Below is a small trained network, with its code and all its weights. Each question gives an input and a target symbol and asks what happens when units are switched off, that is, made to give their printed mean instead of their output.

import numpy as np


def w(rows, s, z=0):
    codes = np.array(rows[::2]) - 128.0
    scale = np.full(codes.shape[1], s)
    scale[-1] = z or s
    return codes * scale


def norm(h):
    return h / np.sqrt((h * h).mean(-1, keepdims=True) + 1e-5)


def f(y):
    return y / 2 * (1 + np.tanh(0.7978845608 * (y + 0.044715 * y**3)))


def softmax(a):
    e = np.exp(a - a.max(-1, keepdims=True))
    return e / e.sum(-1, keepdims=True)


def log_softmax(a):
    a = a - a.max(-1, keepdims=True)
    return a - np.log(np.exp(a).sum(-1, keepdims=True))


def net(x, mask):
    ids = ['ΘΠΣΩβεζξψ'.index(c) for c in x.split()]
    T = len(ids)
    res = E[ids] + P[:T]
    u = 0
    for l in range(2):
        q, k, v = (norm(res) @ M[l].T for M in (Q, K, V))
        z = softmax(np.where(np.tri(T) > 0, q @ k.T / 3**0.5, -1e9)) @ v
        res = res + np.where(mask[u], z, O[l][:, -1]) @ O[l][:, :-1]
        u += 1
        y = f(norm(res) @ A[l][:, :-1].T + A[l][:, -1])
        res = res + np.where(mask[u : u + 16], y, B[l][:, -1]) @ B[l][:, :-1]
        u += 16
    return log_softmax(norm(res)[-1] @ U[:, :-1].T + U[:, -1])


Q, K, V, O, A, B = {}, {}, {}, {}, {}, {}
E = w([
[164,90,163],'Θ',
[129,143,206],'Π',
[78,192,114],'Σ',
[127,195,49],'Ω',
[164,167,248],'β',
[176,69,146],'ε',
[140,192,91],'ζ',
[154,191,44],'ξ',
[211,85,153],'ψ',
],0.014)
P = w([
[60,71,119],'0',
[255,175,82],'1',
[216,190,101],'2',
[195,141,143],'3',
[182,152,141],'4',
[187,141,139],'5',
[186,139,148],'6',
[164,143,150],'7',
[158,149,148],'8',
[172,142,129],'9',
[161,146,141],'10',
[187,125,131],'11',
[152,143,123],'12',
],0.0096)
Q[0] = w([
[52,159,125],'L0H0',
[61,120,110],'L0H0',
[149,237,2],'L0H0',
],0.0061)
K[0] = w([
[163,113,130],'L0H0',
[180,139,110],'L0H0',
[95,46,11],'L0H0',
],0.011)
V[0] = w([
[137,91,56],'L0H0',
[244,160,94],'L0H0',
[33,255,215],'L0H0',
],0.0085)
O[0] = w([
[82,227,160,130],'L0H0',
[243,253,116,253],'L0H0',
[200,14,136,158],'L0H0',
],0.0049,0.0038)
A[0] = w([
[221,138,44,96],'L0N0',
[126,111,126,130],'L0N1',
[102,140,148,106],'L0N2',
[125,147,135,120],'L0N3',
[79,124,83,24],'L0N4',
[158,46,80,123],'L0N5',
[10,123,191,107],'L0N6',
[103,238,222,67],'L0N7',
[65,25,38,138],'L0N8',
[169,63,42,139],'L0N9',
[193,148,165,79],'L0N10',
[211,2,246,45],'L0N11',
[102,184,201,94],'L0N12',
[52,169,236,2],'L0N13',
[236,47,254,130],'L0N14',
[185,244,26,101],'L0N15',
],0.0085,0.0066)
B[0] = w([
[100,163,124,186],'L0N0',
[160,121,119,123],'L0N1',
[138,128,117,117],'L0N2',
[120,131,127,131],'L0N3',
[186,114,113,112],'L0N4',
[118,152,122,128],'L0N5',
[170,152,75,119],'L0N6',
[123,173,71,155],'L0N7',
[229,124,109,123],'L0N8',
[111,161,143,141],'L0N9',
[117,108,89,156],'L0N10',
[220,134,254,183],'L0N11',
[127,154,68,132],'L0N12',
[142,151,86,115],'L0N13',
[232,179,115,230],'L0N14',
[26,135,181,254],'L0N15',
],0.0089,0.008)
Q[1] = w([
[94,248,99],'L1H0',
[223,70,161],'L1H0',
[143,73,115],'L1H0',
],0.016)
K[1] = w([
[77,8,102],'L1H0',
[122,210,196],'L1H0',
[165,173,154],'L1H0',
],0.017)
V[1] = w([
[85,6,84],'L1H0',
[82,163,115],'L1H0',
[127,108,211],'L1H0',
],0.016)
O[1] = w([
[50,5,34,2],'L1H0',
[114,168,91,176],'L1H0',
[52,122,189,46],'L1H0',
],0.015,0.0049)
A[1] = w([
[174,143,84,130],'L1N0',
[103,91,133,126],'L1N1',
[118,173,140,124],'L1N2',
[127,8,108,4],'L1N3',
[145,135,105,108],'L1N4',
[127,163,130,137],'L1N5',
[40,89,126,132],'L1N6',
[240,99,98,93],'L1N7',
[166,147,254,81],'L1N8',
[134,5,204,91],'L1N9',
[85,122,163,84],'L1N10',
[181,42,105,121],'L1N11',
[128,5,103,7],'L1N12',
[155,152,199,93],'L1N13',
[106,190,133,130],'L1N14',
[21,85,123,155],'L1N15',
],0.017,0.012)
B[1] = w([
[100,108,165,178],'L1N0',
[152,154,140,129],'L1N1',
[140,103,129,191],'L1N2',
[12,170,151,141],'L1N3',
[113,117,131,127],'L1N4',
[140,77,134,189],'L1N5',
[168,139,160,172],'L1N6',
[92,160,129,171],'L1N7',
[56,98,81,254],'L1N8',
[163,184,102,134],'L1N9',
[112,135,142,119],'L1N10',
[113,58,128,138],'L1N11',
[5,168,138,144],'L1N12',
[116,115,81,205],'L1N13',
[143,75,135,221],'L1N14',
[212,148,157,194],'L1N15',
],0.017,0.008)
U = w([
[19,167,172,146],'Θ',
[175,30,147,164],'Π',
[189,81,160,100],'Σ',
[163,187,53,75],'Ω',
[93,95,241,106],'β',
[80,93,107,249],'ε',
[45,247,116,78],'ζ',
[236,88,40,73],'ξ',
[122,167,2,141],'ψ',
],0.019,0.011)

Each question gives the input, a string of symbols that net reads in full, and the target symbol t.
The units are the heads (3 rows each of Q, K, V and O) and the neurons (one row each of A and B). Each row of codes is followed by its name. A weight is (code - 128) times the scale printed after its matrix; where a second scale follows, it is the last column's (O, A, B and U).
mask holds one flag per unit, layer by layer, with each layer's heads first. A switched-off unit (its flag False) gives its mean, the last column of its rows in O or B, instead of its output. The means were averaged over made-up inputs and are rounded, as every weight is.
A unit's drop is (log p(t) with every unit on - log p(t) with that unit switched off) / (log p(t) with every unit on - log p(t) with every unit switched off).
The circuit of an input: a set's keep is (log p(t) with only the set's units on - log p(t) with every unit switched off) / (log p(t) with every unit on - log p(t) with every unit switched off). Starting from the 12 units with the biggest drops (on a tie, the unit counted first), units are removed one at a time, each time the one whose removal leaves the highest keep (on an exact tie, the one counted first), for as long as the keep stays at least 0.8.
units of the circuit, in order: the units of the circuit, biggest drop first
unit that matters most: the unit with the biggest drop
k most important neurons: the k neurons with the biggest drops, biggest first
k most important neurons of layer l: the k neurons of layer l with the biggest drops, biggest first
input β ζ Σ ξ ε Π ε Σ, target Θ: unit that matters most -> L0H0
input ζ ζ ζ ξ ε Ω Θ ε Σ Σ, target Π: 2 most important neurons of layer 0 -> [L0N15 L0N14]
input Ω β ζ Ω β Ω ε Π Ω Π ζ ζ, target ψ: units of the circuit, in order -> [L0N11 L1H0 L0N14]
input Π Θ ξ Ω ζ ε ξ, target β: 2 most important neurons -> [L0N11 L1N15]
input Σ Σ ε Σ ζ Ω ξ, target ε: 2 most important neurons -> [L0N11 L1N12]
input β Σ ψ Ω Σ ψ Σ Θ ζ, target Θ: units of the circuit, in order -> [L1H0 L0H0]
input Σ Ω Ω Π Π β ζ Σ ζ, target ε: 2 most important neurons -> [L0N11 L0N14]
input Ω Σ Σ, target ψ: 4 most important neurons -> [L0N11 L0N14 L0N8 L1N8]
input Ω ε Σ, target ψ: 4 most important neurons of layer 0 -> [L0N11 L0N14 L0N8 L0N0]
input Ω Ω Ω Ω Ω ζ, target ψ: units of the circuit, in order -> [L1H0 L0N11 L0N14]
input Θ Σ Σ ξ Ω, target Σ: 3 most important neurons -> [L1N15 L0N8 L0N14]
input ζ Ω Ω ξ Ω ζ ζ, target Π: 4 most important neurons -> [L0N14 L0N15 L0N11 L0N8]
input ξ β Σ Ω, target ζ: 3 most important neurons -> [L0N15 L1N8 L1N15]
input ζ β Θ ζ, target Π: 3 most important neurons -> [L0N14 L0N11 L0N8]
input β ζ Ω ζ Ω ξ Π ξ, target Θ: units of the circuit, in order -> [L0H0 L1H0]
input Θ Ω Σ ξ, target Σ: unit that matters most -> L0H0
input β ξ ζ Σ Ω, target Θ: units of the circuit, in order -> [L0H0 L1H0]
input Σ ξ ξ Π ψ Π ξ ψ ζ, target ε: units of the circuit, in order -> [L0H0 L1H0]
input ξ β Ω ξ, target ζ: 3 most important neurons -> [L0N15 L1N15 L1N8]
input Σ β ε ζ Ω ψ ξ, target ε: 2 most important neurons of layer 0 -> [L0N11 L0N14]
input ξ ε ξ ξ Ω, target ζ: units of the circuit, in order -> [L0N15]
input Π Ω Ω ξ Ω Ω ξ Π β Ω Π Ω Σ, target β: units of the circuit, in order -> [L0H0 L1H0 L1N15]
input ε Σ Π ξ, target ξ: 3 most important neurons -> [L0N6 L0N11 L1N15]
input ε ζ Σ, target ξ: 4 most important neurons -> [L0N6 L0N11 L0N15 L1N15]
input ζ ψ ξ β Ω ψ ψ Ω, target Π: 2 most important neurons -> [L0N14 L0N15]
input ζ ξ ξ, target Π: 2 most important neurons -> [L0N15 L0N8]
input Θ β ξ Ω Σ, target Σ: 4 most important neurons of layer 0 -> [L0N8 L0N14 L0N15 L0N6]
